Here is a tiny trained network, its code and every weight. The questions are about switching its units off for an input and a class, where a switched-off unit gives its printed mean instead of its output.

import numpy as np


def w(rows, s, z=0):
    codes = np.array(rows[::2]) - 128.0
    scale = np.full(codes.shape[1], s)
    scale[-1] = z or s
    return codes * scale


def norm(h):
    return h / np.sqrt((h * h).mean(-1, keepdims=True) + 1e-5)


def f(y):
    return y / 2 * (1 + np.tanh(0.7978845608 * (y + 0.044715 * y**3)))


def log_softmax(a):
    a = a - a.max(-1, keepdims=True)
    return a - np.log(np.exp(a).sum(-1, keepdims=True))


def net(x, mask):
    res = np.array(x, float).reshape(1, 4) / 4 @ E
    u = 0
    for l in range(4):
        y = f(norm(res) @ A[l][:, :-1].T + A[l][:, -1])
        res = res + np.where(mask[u : u + 5], y, B[l][:, -1]) @ B[l][:, :-1]
        u += 5
    return log_softmax(norm(res)[-1] @ U[:, :-1].T + U[:, -1])


A, B = {}, {}
E = w([
[149,138,127,215,122,187],'x0',
[2,196,252,131,100,65],'x1',
[37,57,61,148,208,52],'x2',
[143,222,59,102,150,122],'x3',
],0.00094)
A[0] = w([
[136,4,144,188,181,140,58],'0.n1',
[65,171,178,83,148,43,42],'0.n2',
[116,88,192,192,72,134,100],'0.n3',
[118,145,66,127,192,117,70],'0.n4',
[70,102,81,189,104,85,252],'0.n5',
],0.0028,0.00043)
B[0] = w([
[119,205,168,2,206,217,255],'0.n1',
[249,157,142,120,190,215,200],'0.n2',
[138,73,191,247,11,189,200],'0.n3',
[111,118,114,161,55,138,163],'0.n4',
[77,157,59,133,169,198,235],'0.n5',
],0.0017,0.00076)
A[1] = w([
[66,92,251,173,116,99,143],'1.n1',
[206,102,167,75,17,178,56],'1.n2',
[84,85,197,163,158,89,3],'1.n3',
[119,252,202,104,126,100,74],'1.n4',
[90,52,108,71,136,65,54],'1.n5',
],0.0028,0.00048)
B[1] = w([
[190,85,179,195,108,132,255],'1.n1',
[61,198,64,205,164,132,250],'1.n2',
[149,252,186,144,89,72,136],'1.n3',
[84,180,76,41,62,205,192],'1.n4',
[178,110,32,106,96,138,130],'1.n5',
],0.0023,0.00077)
A[2] = w([
[108,25,164,116,153,152,20],'2.n1',
[228,99,103,202,159,160,254],'2.n2',
[89,182,199,141,102,143,168],'2.n3',
[113,194,154,9,84,130,148],'2.n4',
[2,121,166,122,217,71,64],'2.n5',
],0.003,0.00098)
B[2] = w([
[159,93,109,41,246,210,123],'2.n1',
[101,209,189,80,143,142,253],'2.n2',
[59,58,114,54,63,186,194],'2.n3',
[84,145,5,94,101,206,154],'2.n4',
[170,159,61,201,176,166,153],'2.n5',
],0.0023,0.0015)
A[3] = w([
[253,194,74,132,151,166,146],'3.n1',
[89,147,65,180,192,93,254],'3.n2',
[167,231,144,180,143,143,98],'3.n3',
[157,140,102,48,151,64,71],'3.n4',
[159,128,213,207,40,121,230],'3.n5',
],0.0037,0.00054)
B[3] = w([
[105,147,191,128,95,3,238],'3.n1',
[115,151,180,216,85,178,223],'3.n2',
[229,134,118,82,195,60,204],'3.n3',
[138,24,118,135,90,134,144],'3.n4',
[29,29,177,84,130,56,249],'3.n5',
],0.0031,0.0015)
U = w([
[173,99,48,100,59,77,33],'0',
[115,184,82,249,175,171,154],'1',
[26,57,254,75,76,145,250],'2',
[226,189,193,87,147,7,145],'3',
[66,232,58,39,24,207,157],'4',
[173,19,45,73,176,146,66],'5',
[190,80,185,114,216,222,76],'6',
],0.0082,0.0019)

Each question gives the input, the list of numbers given to net, and the class t.
The units are the neurons (one row each of A and B). Each row of codes is followed by its name. A weight is (code - 128) times the scale printed after its matrix; where a second scale follows, it is the last column's (A, B and U).
mask holds one flag per neuron, layer by layer. A switched-off neuron (its flag False) gives its mean, the last column of its row in B, instead of its output. The means were averaged over made-up inputs and are rounded, as every weight is.
A unit's drop is (log p(t) with every unit on - log p(t) with that unit switched off) / (log p(t) with every unit on - log p(t) with every unit switched off).
The circuit of an input: a set's keep is (log p(t) with only the set's units on - log p(t) with every unit switched off) / (log p(t) with every unit on - log p(t) with every unit switched off). Starting from the 12 units with the biggest drops (on a tie, the unit counted first), units are removed one at a time, each time the one whose removal leaves the highest keep (on an exact tie, the one counted first), for as long as the keep stays at least 0.8.
units of the circuit, in order: the units of the circuit, biggest drop first
unit that matters most: the unit with the biggest drop
k most important neurons: the k neurons with the biggest drops, biggest first
top k neurons in layer l: the k neurons of layer l with the biggest drops, biggest first
input [0,1,0,3], class 4: unit that matters most	1.n4
input [7,-3,6,-7], class 6: 3 most important neurons	[0.n1, 1.n2, 2.n1]
input [1,-5,4,-5], class 6: units of the circuit, in order	[3.n5, 0.n1]
input [8,1,-3,4], class 2: 3 most important neurons	[0.n1, 3.n5, 0.n2]
input [6,-7,2,0], class 3: 2 most important neurons	[3.n1, 2.n3]
input [-3,5,8,8], class 1: units of the circuit, in order	[3.n2, 2.n5]
input [5,-3,-5,-3], class 2: top 2 neurons in layer 2	[2.n5, 2.n1]
input [-5,1,4,-1], class 5: units of the circuit, in order	[1.n5, 3.n4, 3.n5]
input [-4,-7,-3,-6], class 3: units of the circuit, in order	[2.n3, 3.n1]
input [6,-6,0,-3], class 3: units of the circuit, in order	[3.n1, 2.n2]
input [-4,4,-1,0], class 4: 2 most important neurons	[1.n4, 2.n4]
input [-8,2,6,-6], class 5: 4 most important neurons	[1.n2, 1.n5, 2.n1, 3.n4]
input [1,-4,-5,-3], class 3: 2 most important neurons	[3.n3, 1.n2]
input [-5,1,2,-3], class 5: most important neuron	[1.n2]
input [6,-4,-6,-7], class 2: top 2 neurons in layer 0	[0.n2, 0.n3]
input [-8,0,3,0], class 0: 3 most important neurons	[1.n5, 2.n3, 3.n5]
input [0,-7,8,-8], class 6: units of the circuit, in order	[0.n1, 3.n5, 2.n4]
input [4,-8,1,1], class 3: 2 most important neurons	[3.n1, 2.n2]
input [-2,2,4,-6], class 6: 2 most important neurons	[2.n1, 0.n1]
input [-4,0,8,8], class 1: unit that matters most	3.n2
input [-8,4,0,-4], class 4: 3 most important neurons	[1.n4, 2.n4, 0.n2]
input [-6,5,4,7], class 4: units of the circuit, in order	[1.n4, 2.n4]
